Here is a tiny trained network, its code and every weight. The questions are about switching its units off for an input and a class, where a switched-off unit gives its printed mean instead of its output.

import numpy as np


def w(rows, s, z=0):
    codes = np.array(rows[::2]) - 128.0
    scale = np.full(codes.shape[1], s)
    scale[-1] = z or s
    return codes * scale


def norm(h):
    return h / np.sqrt((h * h).mean(-1, keepdims=True) + 1e-5)


def f(y):
    return y / 2 * (1 + np.tanh(0.7978845608 * (y + 0.044715 * y**3)))


def log_softmax(a):
    a = a - a.max(-1, keepdims=True)
    return a - np.log(np.exp(a).sum(-1, keepdims=True))


def net(x, mask):
    res = np.array(x, float).reshape(1, 7) / 4 @ E
    u = 0
    for l in range(2):
        y = f(norm(res) @ A[l][:, :-1].T + A[l][:, -1])
        res = res + np.where(mask[u : u + 14], y, B[l][:, -1]) @ B[l][:, :-1]
        u += 14
    return log_softmax(norm(res)[-1] @ U[:, :-1].T + U[:, -1])


A, B = {}, {}
E = w([
[127,128,127,129,128,128],'x0',
[127,128,127,128,129,128],'x1',
[116,26,110,76,65,120],'x2',
[128,128,126,128,127,131],'x3',
[128,128,127,127,128,131],'x4',
[8,192,76,130,65,143],'x5',
[97,142,72,6,186,138],'x6',
],0.017)
A[0] = w([
[129,131,122,134,130,131,100],'L0N0',
[133,110,124,104,177,119,121],'L0N1',
[111,118,133,23,128,126,70],'L0N2',
[101,110,134,219,84,125,89],'L0N3',
[27,200,99,93,65,125,1],'L0N4',
[65,191,103,149,35,133,87],'L0N5',
[129,173,114,50,181,124,122],'L0N6',
[130,174,127,156,176,128,245],'L0N7',
[48,175,119,126,67,108,204],'L0N8',
[110,5,118,84,42,121,194],'L0N9',
[143,69,130,122,51,135,90],'L0N10',
[152,94,152,243,81,118,180],'L0N11',
[114,124,139,191,80,130,102],'L0N12',
[100,130,141,158,95,133,77],'L0N13',
],0.031,0.009)
B[0] = w([
[132,130,135,128,110,129,125],'L0N0',
[143,134,135,133,196,85,164],'L0N1',
[176,244,18,99,115,109,199],'L0N2',
[188,113,152,74,102,78,194],'L0N3',
[38,124,130,235,99,226,237],'L0N4',
[198,150,165,62,177,54,226],'L0N5',
[96,40,200,155,194,93,214],'L0N6',
[203,161,65,174,124,113,202],'L0N7',
[224,27,36,76,101,209,238],'L0N8',
[31,89,184,3,72,140,252],'L0N9',
[109,43,191,194,226,84,183],'L0N10',
[62,138,54,209,140,191,238],'L0N11',
[177,122,152,86,106,90,181],'L0N12',
[168,120,138,118,114,99,155],'L0N13',
],0.05,0.024)
A[1] = w([
[81,55,91,74,108,202,115],'L1N0',
[15,152,139,140,47,193,84],'L1N1',
[91,103,214,191,150,97,104],'L1N2',
[93,166,41,177,123,150,142],'L1N3',
[101,125,168,139,129,64,163],'L1N4',
[148,93,63,130,119,124,111],'L1N5',
[58,146,139,103,125,80,99],'L1N6',
[82,136,107,231,105,189,90],'L1N7',
[135,105,210,47,77,114,35],'L1N8',
[160,201,180,69,93,85,94],'L1N9',
[78,91,219,206,82,118,2],'L1N10',
[158,158,98,78,119,183,104],'L1N11',
[93,155,176,25,84,49,82],'L1N12',
[4,86,76,89,174,158,165],'L1N13',
],0.033,0.0079)
B[1] = w([
[91,147,155,199,156,6,251],'L1N0',
[91,191,61,219,101,63,174],'L1N1',
[59,207,101,99,108,106,155],'L1N2',
[119,39,181,134,159,151,192],'L1N3',
[174,160,139,140,173,151,156],'L1N4',
[60,210,188,61,104,190,194],'L1N5',
[146,161,106,135,103,201,164],'L1N6',
[104,87,185,131,136,212,191],'L1N7',
[108,40,122,155,230,119,184],'L1N8',
[205,110,107,114,131,166,137],'L1N9',
[93,166,72,108,57,88,145],'L1N10',
[95,192,127,103,148,102,164],'L1N11',
[225,144,127,127,119,253,190],'L1N12',
[180,195,95,117,28,99,244],'L1N13',
],0.055,0.029)
U = w([
[95,97,171,194,148,229,209],'0',
[246,175,86,58,106,172,158],'1',
[52,184,90,164,38,67,252],'2',
[126,4,156,70,135,64,2],'3',
[148,192,117,176,241,72,24],'4',
],0.02,0.0032)

Each question gives the input, the list of numbers given to net, and the class t.
The units are the neurons (one row each of A and B). Each row of codes is followed by its name. A weight is (code - 128) times the scale printed after its matrix; where a second scale follows, it is the last column's (A, B and U).
mask holds one flag per neuron, layer by layer. A switched-off neuron (its flag False) gives its mean, the last column of its row in B, instead of its output. The means were averaged over made-up inputs and are rounded, as every weight is.
A unit's drop is (log p(t) with every unit on - log p(t) with that unit switched off) / (log p(t) with every unit on - log p(t) with every unit switched off).
The circuit of an input: a set's keep is (log p(t) with only the set's units on - log p(t) with every unit switched off) / (log p(t) with every unit on - log p(t) with every unit switched off). Starting from the 12 units with the biggest drops (on a tie, the unit counted first), units are removed one at a time, each time the one whose removal leaves the highest keep (on an exact tie, the one counted first), for as long as the keep stays at least 0.8.
units of the circuit, in order: the units of the circuit, biggest drop first
unit that matters most: the unit with the biggest drop
k most important neurons: the k neurons with the biggest drops, biggest first
k most important neurons of layer l: the k neurons of layer l with the biggest drops, biggest first
drop when u is switched off: that unit's drop, to one decimal
input [3,-6,1,-7,-3,2,-7], class 3: unit that matters most : L0N3
input [-6,-5,-1,-1,-5,-6,7], class 4: 2 most important neurons of layer 0 : (L0N9; L0N8)
input [-5,5,-8,-6,3,2,0], class 1: 2 most important neurons : (L1N0; L0N11)
input [4,6,-2,-4,0,-8,3], class 4: 4 most important neurons : (L0N9; L0N8; L0N4; L0N11)
input [7,4,-7,-7,-5,1,7], class 0: 2 most important neurons : (L0N9; L0N5)
input [-7,-7,-2,-8,2,-8,1], class 4: 4 most important neurons of layer 0 : (L0N4; L0N11; L0N9; L0N8)
input [-3,2,2,6,-6,7,0], class 3: 4 most important neurons of layer 0 : (L0N11; L0N5; L0N8; L0N4)
input [3,-4,1,-3,6,-5,3], class 1: 2 most important neurons : (L0N4; L0N8)
input [7,-6,0,8,6,6,5], class 0: 2 most important neurons of layer 0 : (L0N4; L0N9)
input [8,0,5,7,1,2,0], class 3: 2 most important neurons of layer 0 : (L0N11; L0N10)
input [-1,5,-8,0,-3,2,5], class 0: 2 most important neurons : (L0N9; L0N7)
input [-1,-7,-4,5,-6,-7,6], class 4: 2 most important neurons : (L0N9; L0N8)
input [-8,-4,1,-1,-8,-6,0], class 2: 2 most important neurons : (L0N5; L0N3)
input [-8,-1,7,-2,-3,1,-2], class 3: unit that matters most : L0N4
input [5,6,-2,2,6,8,1], class 0: 3 most important neurons : (L0N4; L0N9; L1N13)
input [2,7,4,-6,2,-4,1], class 1: 3 most important neurons : (L0N4; L1N12; L0N11)
input [-4,8,0,-6,3,3,8], class 0: 2 most important neurons of layer 0 : (L0N9; L0N4)
input [-2,-2,-7,0,1,7,1], class 0: 3 most important neurons of layer 0 : (L0N4; L0N9; L0N3)
input [5,-3,1,-6,6,-3,0], class 2: 3 most important neurons : (L0N5; L0N2; L0N3)
input [-6,0,-2,4,6,4,0], class 1: units of the circuit, in order : (L0N8)
input [-1,1,-4,0,8,6,0], class 1: 2 most important neurons of layer 0 : (L0N5; L0N9)
input [-8,-6,-1,-2,-1,-4,1], class 4: 3 most important neurons : (L0N11; L0N4; L0N9)
input [-8,-7,-8,-7,1,2,4], class 0: 2 most important neurons : (L0N9; L0N7)
input [-2,-1,1,-7,-5,6,-7], class 3: 2 most important neurons of layer 1 : (L1N13; L1N12)
input [-8,-7,-8,-8,-1,7,5], class 0: drop when L0N9 is switched off : 1.1
